(75) [ 28 -26  22 -23  17 -14   7   3  20 -20   1 -30 -42  -6  -4 -16 -26  26
  59 -24 -11   6  18   4  25  26 -47]
(74) [-59   4  16  32  10  -7   2 -16 -29 -37  13 -18 -45  -3   1 -15  21  -9
 -11   0  -2  14  14 -26  20 -46  26]
(73) [-41 -10 -36   7  72  22   3  15   8 -28   5  -8 -15  31  -4   2 -44 -23
  -4 -14  30   1  11 -34 -20  21 -66]
(76) [ -8   8   2  23 -24  20  -2  -1  11  19 -10  19  21  -9   6  10  16 -15
 -17  17  11  -9   0  16   4 -13  18]
(73) [  7  17 -60 -29  -1 -11  17 -26 -24  22 -27  30  77  52 -24  69   2 -58
 -45  34  -3  -1 -38   5 -57 -18  17]
(73) [  5   0  -8  -7  17   9 -26   2   3 -12  16  11  21   8 -11 -18  -8  -7
 -33  -1   2 -15  -9 -14 -18   7   2]
(73) [-13  18   1  -4  -4 -20  22  45   7  56   0 -18 -53 -37  56  -7 -19  55
  61 -44  -1  19  17 -16  23  38 -31]
(77) [ 107  -20  -14 -107   18  -45   14  -15    1  -30   12  -21   32   30
  -55   -5  -43   29    4  -10  -28   -7  -43  -16  -25   16  -33]
(76) [  6  20 -18 -28   2  -6 -16  16  30  33   1 -16  27   5  15  39 -19 -18
  37  10 -16   1   9   7   1  33 -33]
(80) [  5   9  -4  28 -36  23  58   1  16   6 -26  -7   4 -20   0  24  12   8
 -12  34  25   0 -11   2  38 -42  -2]
(74) [-26 -16  15  35  20   8 -37 -12 -11 -37   7  -5 -20   1   2 -23  16 -14
  -6   2 -15   0  18   2   6  14  16]
(74) [ -9  -6  23  67 -43  31   3  -9  -1  -7 -26  -5  -4 -23  16  14  49  -1
   9  46  -3   9  16  47  36   1  36]
(80) [-28  -4 -66  26  31   7  26 -30  -1   3 -52  40  39  35 -11  42 -11 -71
 -70  13   4 -19 -27 -25 -23 -18  -8]
(77) [ 92  -8   0 -68 -47 -63  98 -15  -9  28 -39 -15 -19 -16 -14  20 -13  62
  39 -20 -20  14 -40  -1  26 -28 -10]
(76) [-27  23 -23  -3   7  -2 -21   1  12  18  -3 -14  26  15  14  48  -2 -43
  20  25 -19   7  13   4  -1  16 -12]
(80) [ 14  22 -35 -12 -33 -15  62   3 -40  50 -24  39  26   3   2  19  11  23
 -48  -4  24   5 -47 -11 -36 -37  37]
(77) [-39  -1  13  24  22  30 -49  16  18  -3  24  12  -3   0  10 -22  -5 -20
  -1 -11  18 -11  28   4  -9  17 -10]
(76) [ 28 -16 -23 -51  36 -29  21  -7 -23 -21  -3 -22  -6  40 -22  21 -28   6
  33  -9 -10  21 -10  -3 -31  26 -37]
(74) [ -8   9  32   1 -31   2 -22  -7  13  17  15  19   8 -15  -2 -13  18 -13
  -6  -5   3 -14  10  14   8 -36  30]
(80) [ -8  -1  16  -8  16  11 -27  11 -11 -23  40   2  -5   4 -13 -39  -3  15
 -18 -13  19  -3   2 -12 -21  -6   8]
(77) [  4 -14   6   8  -4  -7  -8 -16 -31  -9  -8  14  -2  12  -6  -4  20  -1
  -6   0  -9   7  -3  21 -22   6  31]
(74) [ -8   6 -22  48   1  17  13  16 -34 -15 -11 -20  -9 -11  24   0  23  34
 -18  32  -5  21 -11  -6   6  35  21]
(80) [ -2  -6 -39  15  14 -14  12 -21   0   5 -45   6  12  11   7  32  -3 -33
 -14  10 -32  -3 -12  -9   6  19  -6]
(75) [-30 -10   4  17  15 -13  -6 -21   5  -6 -11  16 -23  -5   1 -17  -2 -26
 -18 -26 -11 -14   7 -22  15 -24   4]
(76) [-31  56  23   1 -36   5 -34  33  41  35  43 -35   6 -49  37   0   9   8
  18  18 -12  -4  22 -22  54 -19   8]
(80) [  0  -7  -4  -3   7  -5  16  -4  20  -1 -17 -17 -12   2   3  22 -14 -12
  34   2  -7   4  12   3  21   6 -34]
(73) [ 17  -5  -8  40 -39  25  23   8 -12  46 -38  51  20 -15  19   3  26  18
 -27   4  24  -6 -17  38 -19  13  35]
(75) [-56  -4  26  43  19  46  -9   6   6 -55  30 -27 -27   6 -12 -10   8 -16
   5  26  41   9  34   1  18 -32 -15]
(75) [ 38  -8 -10 -54   1 -40  12 -19  -7  13 -12   7  13  21 -18  18 -15  -7
  16 -18 -22   1 -16   4 -21   1  -7]
(77) [ 73  12 -18 -33 -35 -21  10  14  -8  43 -13  11  38 -17  11   1   4  48
 -12   2 -24  -3 -39   7 -13  38  24]
(80) [ 22   9  -3  29 -30  15 -13  39  46  81 -26  37   7 -57  57 -23  -6  33
   0 -30  -5 -27   1   8  24  58  -5]
(74) [ 33  -7 -10  -2 -23   5  46   2  -5  20 -29  12  10   0  -2  20   2  19
   5   8  17   6 -17  22  -7   1  -3]
(76) [  6 -11   6  10 -14   0  30 -20 -45 -28  -5   6  -5  14 -23  -2  27  12
 -24  16  14  14 -17  11 -17 -35  38]
(74) [ 10  42   8  -3 -36  30   1  50  10  16  41 -38  19 -30  19   3  11  51
  12  40  23  14  -1   1  17   5   4]
(75) [  0   8  29   5  -8  14 -38  28  27  16  32   5  -8 -35  19 -46  -4  27
   1 -23   7 -17  14  -6  15  15   1]
(77) [ -1  20  27  -1 -27  30 -58  29  19  37  37  23  35 -15  14 -17  13   4
   2   2  19 -13  15  34 -22  18  22]
(80) [ -8  11  31   9 -46  -9 -39  18  -2  86  -3  50  -1 -28  46 -10  27  12
  34 -39  -5  -2  21  51 -21  32  43]
(74) [-33  20 -38   6  48 -19 -40  16 -22  -6  19 -12  -6  -2  28 -23 -12   5
 -36 -16 -37   0 -10 -62 -10  43   7]
(73) [ 21   5  28  25 -45  -6 -10  -4  15   8  -7  -7  -7 -49  19 -23  29  26
  -6  10 -33 -11  -2   4  52  -3  39]
(75) [ -3  20 -20 -12   1   1   2  17  20  32   2   6  20  -6  12  11 -17  -4
  -8  -5   5  -9  -7 -18  -1   4 -17]
(74) [  9  -2  16   4 -24  -2  24   9  11  25 -12  -2 -22 -21  15   2   1  22
  33 -11   7   5   9  15  21  -1  -8]
(80) [-27  -5  43   9  -9   7 -52  14  23  38  15  20 -20 -14  27 -15   5 -12
  55 -35   4  -4  47  42  -4  26  -2]
(73) [-11  -9 -24  12  16  -2  34 -18 -59 -45 -13 -24  -8  39 -17  33  18  -2
  -1  36   2  36 -11   7 -24  -3  12]
(80) [ 15   2 -16  24  -4  13  -4  12  18  13 -15  11  13 -24  18 -15  -2  13
 -33   3  -8 -18 -14 -14  16  25   3]
(73) [ -6  16 -20 -32   4 -18  29  13   5  36  -8 -12  -3  12  11  42 -23  -4
  45  -9   6  17   5  -1  -7   5 -37]
(75) [ 16  12 -31 -22 -12 -22  34  -9 -52  10 -14  -2  23  28  -7  41  16   8
  -5  23  -7  27 -29   9 -38  -1  27]
(77) [ -2 -11   4 -13  14 -12  21   5   5   9  -2  10 -31  -4   1 -19 -23  13
  11 -42  14  -3   3 -16   0  -9 -24]
(77) [-30  31   1  27 -31  21  -9  22   0  43   8  20  18 -20  27   5  22   1
 -19  10  20  -2   3   6  -3 -13  31]
(75) [  7 -20   8  35  -5  41   4  -2  20 -21 -15   4   8   0 -10   3   7  -9
  -3  26  23  -7   8  29  11   5 -12]
(80) [-17  -3 -16  33   1  16  17   2  25  21 -33  17  -2 -11  17  13  -7 -19
  -7  -2   9 -12   5  -2  18   3 -19]
(76) [-31   6 -26  14   9 -25 -51 -19 -27  42 -21  51  26  16  24  10  18 -48
 -30 -20 -39  -9  -3   6 -44  32  47]
(73) [-13 -19  -1   8   3   8  14 -29 -29 -19 -15  24   9  38 -29  21  15 -35
 -12  11  22   8  -1  30 -37 -29  16]
(76) [  3 -23   7 -60  78 -40 -16   3  11 -56  37 -55 -60  19 -18 -33 -61  14
  56 -51 -23   8  21 -50  10  28 -78]
(74) [-33  29 -17 -16  10  -7  13  -3 -13 -18  24 -23   8  14 -13  17  -3 -16
 -23  19   7   9  -9 -40   0 -49   2]
(76) [-16  -4  -8 -18  16 -12   6 -25 -18 -18   0   3   7  36 -26  23  -2 -37
  -3   4   4   7  -1   1 -25 -30   0]
(73) [ 10 -21 -12   8  14  29  18  -7 -40 -40  -1   6  18  42 -32  12  10   0
 -18  30  36  17 -12  29 -49   3   5]
(75) [-39  22 -62  17   8 -13  58 -10 -41  20 -38  11  10  23  10  52   5 -23
 -38  16   7  18 -28 -30 -21 -27  11]
(74) [ -1 -16 -13 -17  25 -21  16 -19 -35 -15  -3  28  -9  25 -23 -19  -9  -2
 -36 -32   9  -3 -21 -22 -38 -22  12]
(77) [ 21 -27  25 -50  13  -5   5 -17   5 -15  15  19  -1  34 -46  -7 -23 -16
  21 -29  31  -6   7  23 -36 -30 -26]
(77) [-16  -9  -8  53 -21  12  36  -6   0  26 -53  16 -16 -13  27  28  19  -8
  12   8   4   7   7  27  20   7   4]
(76) [ -6  23  -1  23 -40  44  21  20  58  47 -13  22  35 -28  12  21  -2 -16
 -16  21  42 -24   2  11  28 -33 -16]
(75) [ -7  20   2  37 -10  42 -40  22  26 -17  18 -38  26 -20  18   9  18  -1
   2  60 -11   1  15  11  33  34   2]
(75) [ 12  20  -6 -28  -4 -26  -9  17  -8  24  15 -13  -1 -12  19  -4  -5  28
  14 -13 -23   7  -7 -17  -2  21   5]
(77) [ 12   9   6 -47  17 -24  28  12  35 -15  23 -47 -33 -17  -8 -12 -43  24
  29 -21  -4  -2   2 -53  47 -27 -56]
(73) [-26  -4 -43  52  12  28  21   3  10  30 -48  43  15   0  21  16  -5 -28
 -44  -2  20 -16 -10  -6  -9  14  -9]
(76) [-37  18  11  -5 -13 -12 -27 -21  -8  14  15  27  18   9  -8   5  18 -44
 -25  -5  -2  -9   4  -1 -16 -50  40]
[  1   7 -43  22  18   0   9   9   2   3 -24  -9   8  -9  22   8  -9   5
 -28  12 -22  -3 -18 -32  14  36 -10]  (77)
[-21   1 -26  -6  17  -8  16 -14 -12   5 -14  17   9  26  -9  23  -9 -32
 -17  -5   8   1  -8 -11 -24 -19  -6]  (76)
[ 19  -8  37 -28 -17   3  -8  10   3  15  23  15  -5   1 -11 -17  -2  19
  32 -24  27   1  13  34 -22  -6  -1]  (73)
[-25 -22 -24  24  55  -1 -13 -18 -30 -56  -7 -14 -18  28  -9  -6  -3 -19
 -20   5 -18   9   0 -21 -13  26  -6]  (74)
[ -2   9 -34 -29  17  -7  16  10 -13  38   0  46  23  20  -5  -2 -25  -4
 -40 -36  31 -11 -26 -22 -56 -10  -6]  (80)
[ -6  -3 -17  36  -4   8  -5   0  29  33 -41  20   7 -18  30  14   0 -21
  -3  -1 -18 -16   5   7  23  32  -8]  (80)
[-19  19  31  25 -17  27 -74  13  33  -4  35 -18  19 -25  17 -12  22 -16
   8  30 -19 -11  30  17  28  19  19]  (74)
[ -9  -1  26  16 -14 -12 -23  -2 -28  -1  11   0 -23 -14  15 -25  28  21
   7  -9 -18  10   9  11   1   8  42]  (77)
[-12  12 -24  23   1  -5  21  18  -5  24 -21  -7 -17 -19  35   8  -2  20
   4  -4  -9   9  -4 -18  16  26  -6]  (73)
[  4   7  -1 -13   1  -9 -16   7   5  18   9  11   6  -7   7 -13  -7   5
  -6 -19  -6  -9  -3 -10  -7   8   3]  (74)
[  8  -3  36 -29 -10 -22  12 -14   7 -32  20 -44 -32  -5 -19  -2  -1  10
  44   3 -12  13  15  -3  36 -38 -11]  (77)
[ 25   4 -37 -15  -7 -13  40  -1  26  40 -44   7  20  -1  10  43 -22 -12
   9   1 -10  -6 -16  -4  11  11 -33]  (80)
[  5 -12  17  19   7  16 -17  -9  19 -48  10 -24  -7 -11 -13 -22   4  -2
 -11  20 -10 -10   7  -8  35  -5  -4]  (73)
[  5 -17  28 -19  18  -3  -2  13  -4 -17  27  -7 -39  -1  -8 -39 -17  33
  27 -37  19   5  14  -3  -7   4 -20]  (74)
[-19   5 -30   9  11 -19  19 -20 -16  -7 -26 -11   0  13   3  33   4 -25
  -8  16 -24  10  -9 -17   7  -6   3]  (75)
[-13  23  26 -17 -23 -50  -6 -15  41  15   0 -45 -35 -42  24   9  -2 -11
  49  -9 -63  -2  23 -29  85 -28  -7]  (73)
[ 26   8   3 -13  -5  19 -36  28  41  33  19  29  33 -23   8 -35 -19  13
 -27 -21  12 -35  -7  -7  -7  23  -9]  (73)
[-86  12 -33  46  52  -5   8  -4 -21 -33  -3 -24 -43   6  19   2  -6 -27
 -27  -2  -9  12   9 -65  20 -16 -10]  (76)
[-16  16 -25 -24  51  -9 -43   9 -18 -36  47 -12  14  16 -12 -34 -19   0
 -54  -7 -13  -8 -18 -63 -27   7   4]  (77)
[-48  10  19   9  -6  -4   3 -23 -18 -19  21  14 -12   4 -20 -16  17 -26
 -40  -6  19  -5   1 -23   0 -85  37]  (76)
[ -2 -13  39 -23   8   3   5   3 -38 -40  51   7 -31  12 -36 -57   1  38
 -16 -30  47   7  -2  -8 -34 -49  19]  (74)
[ -1  11  18 -15   1  14 -64   5  37  -3  35  -5  33  -1  -6  -7  -4 -28
   4  13 -11 -19  18   9   2  10  -4]  (74)
[  9   2   8  -2 -44 -12  30  -9 -23  45 -26  29   5   2   6  28  25   2
  18  -3   9  13  -5  43 -20 -17  32]  (73)
[ 32   3  39 -36 -39  -8   5  -1   6  22  24  32   8 -17 -21 -37   4  26
 -17 -30  24 -19 -13   6  -9 -52  28]  (76)
[ 33 -27  -2 -34  10 -27  22 -25 -46 -18  -7  22  -3  34 -34  -9  -1  11
 -11 -23   4   8 -24  10 -49  -9  16]  (76)
[-27   2   3  26  -4 -29 -33 -12  12  41 -25  28 -19 -29  40 -15   8 -21
  -3 -38 -46 -17  12 -12  23  18  24]  (74)
[ 51  -4  25   0 -50  27  -6  -2  39  15  -6  18  43 -20 -14  -1  14   2
 -10  26   9 -25  -7  41  16 -10  14]  (73)
[ -9  36  12  26 -42  16  -3  34 -14  26  23  -9   1 -41  33 -17  31  49
 -15  19   8   9  -6  -5  16  -3  44]  (74)
[ -5  14  34  45 -60  24 -28  20   8  51  -5  15   6 -40  43   1  45  17
  27  16  -2   4  23  57  16  27  44]  (77)

<11> [ -7  -8   9   4  29   8   9  30   7 -33  11   3  -8   5  14 -13 -11  17
 -39   3   6  42   8   9 -22 -34 -22]
<20> [-14 -18   6  -5   2   6   5  31 -12 -31 -34  19 -32  -1  13  -8  12   6
   4 -21   6  24   3  24  -5  25   1]
<20> [ -1 -30  11 -22  19 -13 -19   3 -26   4 -24  40 -28   8   6  34   6 -22
  43  13  13  15  16 -26   8  13  28]
<19> [ 17  10 -49  -3  13  -2  24 -10 -28 -13  22  -3  60  20  43   3 -19  -1
 -55  17  44  36 -13  -4  24 -42  -4]
<20> [ 20 -18  -1 -29  75 -20  22  14 -15   4  29  19  20  -1  -2  36 -39   0
  -1  20  -9  31  -9 -25 -16 -40  10]
<11> [ -2 -17  -6  -9   0   7  22  35  -4 -43 -34   2 -32 -24   3   0   8  12
  12 -34 -14   6 -28  41 -12  46  -9]
<19> [ 22   6 -11 -12   9 -16  20   1 -13 -15  -1 -12  -9 -33 -23   1  12   2
   8 -15 -11 -18  -8  17   0  55   9]
<20> [ 22  23 -31   8 -14  13  58 -17 -24  13   3 -23  34   1  10 -19 -13  11
  -8 -15   5 -21 -29  30  11  29  19]
<18> [  8  10  -4  -1 -15  -8  -6 -18   3  13   3 -11   3 -13 -18   4  10  -7
  15  -2  -9 -29  -3  -4   8  23   5]
<20> [ -14  -51   50  -12   34    6   -7   74    2  -88  -48   30 -125  -36
   -9   -1   32   13   28  -24  -15   40   21   35  -49   64  -14]
<18> [ 20 -13 -10  18 -47  42  31 -11  -8 -25 -27 -14 -49 -10  23   8   8  -5
  47  -1   6 -31 -39  29  -6  57   3]
<11> [ 17   7  -7   7 -27   9  12 -19   0   3  -4 -18 -13 -16  -9   3   9  -5
  26  -3  -8 -37 -18  10   2  41   6]
<18> [  3   3 -26 -11  15  -9  15  -7 -35  14   1  17  44  26  27   3 -13  -5
 -21   6  31  27   3  -8  25 -22  21]
<18> [ 18   7  -1  14 -47  18  17 -22  -1   2 -18 -23 -36 -22 -13  -4  20  -5
  46 -11 -11 -55 -18  22   1  73  13]
<19> [ 38  20  -2  23 -25  13  20 -28   2 -20  23 -41 -32 -30 -16 -13  19  -1
   2  14   3 -40   0  11 -11  53  -4]
<11> [-21 -26  28  -3 -36  13 -14  21   6 -10 -65  17 -75 -18 -15   4  31  -4
  76 -35 -27 -30  -9  28  -8  79  12]
<18> [ 51  40 -28  30 -68  22  32 -65   7  12  26 -66  -1 -34 -20  -6  15  -8
  24  10  -7 -90 -35  15   8  69   2]
<11> [ 56  24  17  16  34  -4  36 -12  13 -35  67 -53 -37 -52 -45 -17   4  16
 -28  25 -18 -24  14   5 -44  36 -16]
<19> [ -2 -11   6  -4 -10  -8 -35   8  28 -29  -4  -6 -30 -30 -18  19  18  -6
  13  -2 -17 -11  -6  -4  -8  12 -28]
<19> [-45   4  -5  34 -36  41  -7   9  -4   2 -18  16  28  71  71 -45  -7  12
 -58   4  54  54  20  11  17 -74 -13]
<11> [ 16   2  -1  -4  15  -5  19   8  -2 -19   6 -11 -13 -24 -15  -1   2   7
  -1  -7 -12  -5  -7  14 -12  28  -2]
<19> [ -4  18 -13  10 -20  -5 -24 -24   4  13  16  -7  33  16   9  -8   7  -8
 -30  15  23   1  16 -18  21 -30  -8]
<11> [  6   7  11   9 -13   9   4 -27  -1  43   8  -3   3  13  -7   2  -8  -8
  30  14  -6 -29   3 -16   2   0  22]
<18> [ -3 -13 -14  -7   6   3   4   6 -20  -7 -13  19   9  18  29  11  -7  -6
  -3   5  23  26  -4  -3  12 -15   7]
<19> [ -6 -32  29 -13  14  -9 -64   1  54   1  18   9 -28 -18 -23  63 -12 -20
  45  32 -37 -11 -13 -52 -23 -52 -35]
<20> [ 20  22 -18  10  -8   8  36 -19  -6  14  19 -25  28  -3  -1 -12 -12   7
 -11  -1  -2 -22 -19  13   3   8   6]
<20> [  8 -23   4 -37  51 -37 -31 -14 -14  39  15  39  22  10 -10  61 -22 -30
  36  35  -1  12  11 -65  12 -42  26]
<11> [  7   9  11  16  -2  13   4 -18   7  18  24 -11   2  12   2  -7 -10   0
  -5  23   4  -7   9 -14  -8 -23   1]
<19> [ 20  -3  -8   3   4   4  -1 -14   8 -11  25 -12   0  -8   5  21 -10  -7
  -2  26   4  -3 -12 -16  -6 -19 -14]
<18> [ -5 -12  19  -7  10   6  23  20  -1   8 -21   8 -26  -9 -15  -1  -7  10
  37 -23 -31 -12 -14  20 -18  33  16]
<20> [ 34   3  33  12  29   3   8  -6  31 -18  52 -33 -45 -38 -40   7  -6   7
   5  30 -31 -23   6 -13 -48   6 -20]
<19> [-52 -40  37 -30  44  -4  -4  53  -2  37 -47  61  -3  32   2  13 -30  10
  43 -32 -35  36  -3   1 -14 -33  25]
<20> [ 21  19  -7  15 -16   5  -8 -56  -3  47  40 -13  31  23   6  12 -12 -21
   3  48  21 -24  11 -45  16 -36  14]
<18> [ -1  -2 -20 -14   1 -16  -8 -10 -26  13 -11  19  28  15  14  12   2 -14
   0   3  23  11   6 -14  29  -4  19]
<18> [  6  11  13   3 -33 -15 -47 -24  42   6  11 -27 -23 -41 -50  16  27 -14
  31   1 -35 -58  -1 -16  -2  30 -21]
<11> [  8  12 -44   1  -4   3  16 -10  -9  -6  16 -10  60  15  33   2 -19   2
 -45   6  25  19 -25   2  21 -42 -14]
[-54 -33   0 -26  -6 -12 -24  66 -11 -42 -86  47 -27   0  15  -9  30   8
   8 -65  -1  42   0  44  14  37  -3]  <20>
[ 38  22 -44  -1 -25 -11  15 -24  -4 -32  14 -40  13 -44 -12   7  19  -5
 -13  -6   3 -35 -29  17  16  51 -15]  <11>
[-33  -7  15   3 -26   3 -18  45  24 -48 -46  -2 -47 -27 -15 -29  37  19
  -2 -52 -23   1   0  49 -12  50 -28]  <20>
[-14 -19  26 -11  48  -4   9  46   0 -26  -6  20 -27  -2  -3  -9  -8  18
 -13 -12 -12  41  15  13 -29 -10  -5]  <11>
[-31 -14  27 -12  46 -12 -12  41   5  -3  -4  29  -1  15  -2 -12 -10  15
 -25 -10  -8  48  27  -2 -16 -40  -4]  <18>
[ 26 -21  -9 -30  44 -16  22 -12 -46  25   1  32   8  11   9  44 -23 -21
  41  24  13  11  -3 -31  10   4  46]  <20>
[-45  12   7  19 -41   7 -40   2  11  14 -22  10  16  36  18 -37  21   2
 -31 -12  23  16  33   3  22 -29  -9]  <19>
[ 17  19  -2  17 -16   9  15 -24  -6   8  16 -21  -1   0  -3 -18   6   0
  -7  12  11 -20  10   2   2  18   8]  <19>
[-15 -16 -30 -20 -10  -6   5  28 -14 -26 -46  17  10  -7  18  11   6   2
   6 -39   1  15 -33  31  18  24  -4]  <11>
[ 41   9  -1   7  51  11  55  -7  -4  -5  61 -25  15  -4   2   2 -42  15
 -29  34  -3  11 -13  -7 -33 -35  -4]  <20>
[ 30  -7  -6  10  16  25  37 -12  -7  -7  29 -11  -4   6  22  16 -30   1
   2  33  10   5 -21  -7 -18 -23  -1]  <19>
[-13   4  12   5  11  10  38  20 -32   7 -23  15  -8  22  11 -42   2  18
 -11 -23  12  21  23  31  -3  26  32]  <18>
[  6  20 -17  22 -58  23  24 -24 -18   8 -24 -18  -4   5  12 -28  21  -1
  12 -16  17 -34  -8  30  20  57  19]  <20>
[-29 -15  11 -22  11 -27 -48  23  21  -2 -18  22   0  -9 -19  18  10  -5
   8 -17 -21  11   7 -13   4 -15 -15]  <20>
[ 18   7 -33 -16  -3 -10  28 -30 -42  44  -8  10  47  15  11  18 -14 -16
  26   0  13 -18 -19  -8  34  17  44]  <20>
[ 15  -8   6   9  13  24  31  -4  -5   3  15  -2  -9  12  17   7 -25   4
   9  21   3   5 -13  -3 -18 -18   6]  <19>
[ 12  21 -51 -33  38 -48   3 -21 -30  37  30   9 108  13   3  20 -24 -11
 -43   6  18  19  -4 -31  43 -48  18]  <11>
[-35  -8   2  -7  12  -6 -16  46  21 -29 -17  10   9  -1   5 -15   1  20
 -37 -32 -12  37  -4  23  -7 -28 -32]  <20>
[-42  -8 -26   6 -32  17 -30  -2  -1  20 -22  28  56  61  62   3 -15  -8
 -26   5  40  40  -8 -14  36 -84 -11]  <11>
[-10   7  16  14 -16  15  16   5  -6   7 -17  -2 -21   8  -2 -32  10  10
   6 -16  -1  -8  13  23  -5  30  15]  <19>
